Below is a small trained network, with its code and all its weights. Each question gives an input and a target symbol and asks what happens when units are switched off, that is, made to give their printed mean instead of their output.

import numpy as np


def w(rows, s, z=0):
    codes = np.array(rows[::2]) - 128.0
    scale = np.full(codes.shape[1], s)
    scale[-1] = z or s
    return codes * scale


def f(y):
    return np.maximum(y, 0)


def softmax(a):
    e = np.exp(a - a.max(-1, keepdims=True))
    return e / e.sum(-1, keepdims=True)


def log_softmax(a):
    a = a - a.max(-1, keepdims=True)
    return a - np.log(np.exp(a).sum(-1, keepdims=True))


def net(x, mask):
    ids = ['ΘΛΞΨβεμσω'.index(c) for c in x.split()]
    T = len(ids)
    res = E[ids] + P[:T]
    u = 0
    for l in range(2):
        r = res
        for j in range(3):
            rows = slice(3 * j, 3 * j + 3)
            q, k, v = (r @ M[l][rows].T for M in (Q, K, V))
            z = softmax(np.where(np.tri(T) > 0, q @ k.T / 3**0.5, -1e9)) @ v
            o = O[l][rows]
            res = res + np.where(mask[u + j], z, o[:, -1]) @ o[:, :-1]
        u += 3
        y = f(res @ A[l][:, :-1].T + A[l][:, -1])
        res = res + np.where(mask[u : u + 4], y, B[l][:, -1]) @ B[l][:, :-1]
        u += 4
    return log_softmax(res[-1] @ U[:, :-1].T + U[:, -1])


Q, K, V, O, A, B = {}, {}, {}, {}, {}, {}
E = w([
[111,99,154],'Θ',
[110,120,153],'Λ',
[111,122,153],'Ξ',
[109,137,153],'Ψ',
[115,138,157],'β',
[123,157,162],'ε',
[138,161,164],'μ',
[120,250,127],'σ',
[197,93,228],'ω',
],0.017)
P = w([
[116,99,87],'0',
[118,99,88],'1',
[155,166,197],'2',
[86,80,109],'3',
[96,159,234],'4',
[71,60,142],'5',
[60,144,254],'6',
[88,48,156],'7',
[91,152,193],'8',
[153,60,119],'9',
],0.011)
Q[0] = w([
[157,147,146],'0.h0',
[170,40,2],'0.h0',
[81,122,129],'0.h0',
[64,88,73],'0.h1',
[237,228,173],'0.h1',
[66,47,102],'0.h1',
[172,243,90],'0.h2',
[39,118,212],'0.h2',
[13,163,154],'0.h2',
],0.0078)
K[0] = w([
[87,128,90],'0.h0',
[147,126,101],'0.h0',
[152,125,161],'0.h0',
[149,104,99],'0.h1',
[79,170,250],'0.h1',
[156,153,136],'0.h1',
[136,176,122],'0.h2',
[95,118,155],'0.h2',
[62,139,142],'0.h2',
],0.015)
V[0] = w([
[254,145,22],'0.h0',
[76,204,126],'0.h0',
[216,177,20],'0.h0',
[170,143,188],'0.h1',
[60,178,245],'0.h1',
[252,155,99],'0.h1',
[147,145,183],'0.h2',
[141,109,143],'0.h2',
[58,183,66],'0.h2',
],0.0092)
O[0] = w([
[30,112,231,32],'0.h0',
[217,139,28,183],'0.h0',
[2,127,209,59],'0.h0',
[136,103,107,163],'0.h1',
[234,88,40,255],'0.h1',
[41,142,174,89],'0.h1',
[233,117,83,163],'0.h2',
[142,167,109,123],'0.h2',
[98,87,194,144],'0.h2',
],0.0075,0.009)
A[0] = w([
[41,148,71,95],'0.n0',
[154,3,154,150],'0.n1',
[169,158,102,2],'0.n2',
[81,175,169,119],'0.n3',
],0.011,0.0059)
B[0] = w([
[179,157,171,134],'0.n0',
[148,89,176,209],'0.n1',
[24,127,166,254],'0.n2',
[11,139,168,134],'0.n3',
],0.011,0.0078)
Q[1] = w([
[249,90,25],'1.h0',
[170,71,231],'1.h0',
[15,177,35],'1.h0',
[214,241,96],'1.h1',
[142,151,160],'1.h1',
[81,80,61],'1.h1',
[124,168,31],'1.h2',
[181,215,133],'1.h2',
[209,97,100],'1.h2',
],0.011)
K[1] = w([
[139,202,39],'1.h0',
[152,7,137],'1.h0',
[66,228,109],'1.h0',
[155,189,46],'1.h1',
[120,206,104],'1.h1',
[186,106,168],'1.h1',
[122,164,117],'1.h2',
[196,119,131],'1.h2',
[164,86,96],'1.h2',
],0.017)
V[1] = w([
[60,126,133],'1.h0',
[152,127,197],'1.h0',
[169,121,25],'1.h0',
[138,11,118],'1.h1',
[139,170,106],'1.h1',
[145,94,160],'1.h1',
[118,72,180],'1.h2',
[102,210,126],'1.h2',
[156,167,177],'1.h2',
],0.012)
O[1] = w([
[202,113,143,48],'1.h0',
[123,165,92,104],'1.h0',
[33,124,112,247],'1.h0',
[252,158,117,106],'1.h1',
[93,101,163,166],'1.h1',
[172,82,102,110],'1.h1',
[184,110,192,110],'1.h2',
[88,57,68,69],'1.h2',
[13,178,240,131],'1.h2',
],0.012,0.014)
A[1] = w([
[85,145,123,160],'1.n0',
[132,253,64,123],'1.n1',
[70,213,154,28],'1.n2',
[79,123,124,2],'1.n3',
],0.014,0.0063)
B[1] = w([
[90,204,115,240],'1.n0',
[109,50,247,206],'1.n1',
[229,113,132,249],'1.n2',
[224,132,62,200],'1.n3',
],0.012,0.015)
U = w([
[239,91,60,70],'Θ',
[198,68,71,142],'Λ',
[188,79,76,124],'Ξ',
[135,56,96,181],'Ψ',
[125,88,112,155],'β',
[32,164,163,147],'ε',
[63,181,153,94],'μ',
[186,255,21,168],'σ',
[172,203,176,2],'ω',
],0.0096,0.0097)

Each question gives the input, a string of symbols that net reads in full, and the target symbol t.
The units are the heads (3 rows each of Q, K, V and O) and the neurons (one row each of A and B). Each row of codes is followed by its name. A weight is (code - 128) times the scale printed after its matrix; where a second scale follows, it is the last column's (O, A, B and U).
mask holds one flag per unit, layer by layer, with each layer's heads first. A switched-off unit (its flag False) gives its mean, the last column of its rows in O or B, instead of its output. The means were averaged over made-up inputs and are rounded, as every weight is.
A unit's drop is (log p(t) with every unit on - log p(t) with that unit switched off) / (log p(t) with every unit on - log p(t) with every unit switched off).
The circuit of an input: a set's keep is (log p(t) with only the set's units on - log p(t) with every unit switched off) / (log p(t) with every unit on - log p(t) with every unit switched off). Starting from the 12 units with the biggest drops (on a tie, the unit counted first), units are removed one at a time, each time the one whose removal leaves the highest keep (on an exact tie, the one counted first), for as long as the keep stays at least 0.8.
units of the circuit, in order: the units of the circuit, biggest drop first
most important unit: the unit with the biggest drop
k most important neurons: the k neurons with the biggest drops, biggest first
k most important neurons of layer l: the k neurons of layer l with the biggest drops, biggest first
heads that matter: for each layer, one digit per head in row order, 1 if its drop is at least 0.15 and else 0, layers parted by /
input ω Θ σ ω ω ε σ, target ω: heads that matter -> 000 / 001
input Ξ σ Θ, target σ: heads that matter -> 010 / 010
input β β σ ε ε ε σ ω ε, target ω: heads that matter -> 000 / 001
input Ψ Λ σ σ Θ σ σ β, target ε: most important unit -> 0.n2
input Ψ β β Ψ ω Ψ Ψ, target ω: heads that matter -> 010 / 001
input σ Θ σ Λ σ ω ω Θ μ, target ω: units of the circuit, in order -> 1.h2, 0.n1
input Λ σ ω, target ω: 2 most important neurons -> 1.n2, 0.n1
input σ Ψ ε ε, target ε: units of the circuit, in order -> 1.n2, 1.n3
input σ ε ε ω ω, target ω: 3 most important neurons -> 1.n2, 0.n1, 0.n2
input μ ε Λ Ψ ε μ, target ε: 2 most important neurons -> 1.n2, 1.n3
input Λ ω Ξ, target ω: heads that matter -> 100 / 001
input ε σ ω σ ε ε σ ε, target σ: 2 most important neurons of layer 0 -> 0.n1, 0.n3
input σ σ ε σ, target ε: heads that matter -> 111 / 111
input ε Θ Ψ, target ε: most important unit -> 1.n3
input μ σ σ σ Θ μ, target σ: 2 most important neurons -> 1.n1, 0.n1
input ω ε μ μ Ξ Λ σ σ Θ, target σ: heads that matter -> 111 / 100
input Ψ ε Ξ, target ε: 3 most important neurons -> 1.n2, 1.n3, 0.n2
input Ψ ω σ σ μ σ σ Λ μ, target σ: 2 most important neurons -> 0.n1, 1.n1
input μ σ σ Ψ ω σ β, target ω: heads that matter -> 010 / 001
input σ μ Ψ Λ ε σ ω σ Ψ, target ω: 2 most important neurons -> 1.n2, 0.n1
input σ ε Ξ σ Λ σ ω Θ, target Θ: heads that matter -> 000 / 010
input Ψ Θ Λ σ Ξ, target σ: units of the circuit, in order -> 1.n1
input ε ω Λ, target ω: heads that matter -> 100 / 001
input ε μ σ Θ σ σ ε, target σ: 2 most important neurons -> 0.n1, 1.n1
input ε β β, target ε: 3 most important neurons of layer 1 -> 1.n3, 1.n2, 1.n1
input ω ε ε σ Λ σ ω σ, target ω: 2 most important neurons of layer 0 -> 0.n1, 0.n3
input Ψ σ σ Ψ Ψ σ ε ω β σ, target ε: heads that matter -> 010 / 000
input ω β ε σ ε ε, target ε: 2 most important neurons -> 1.n2, 1.n3
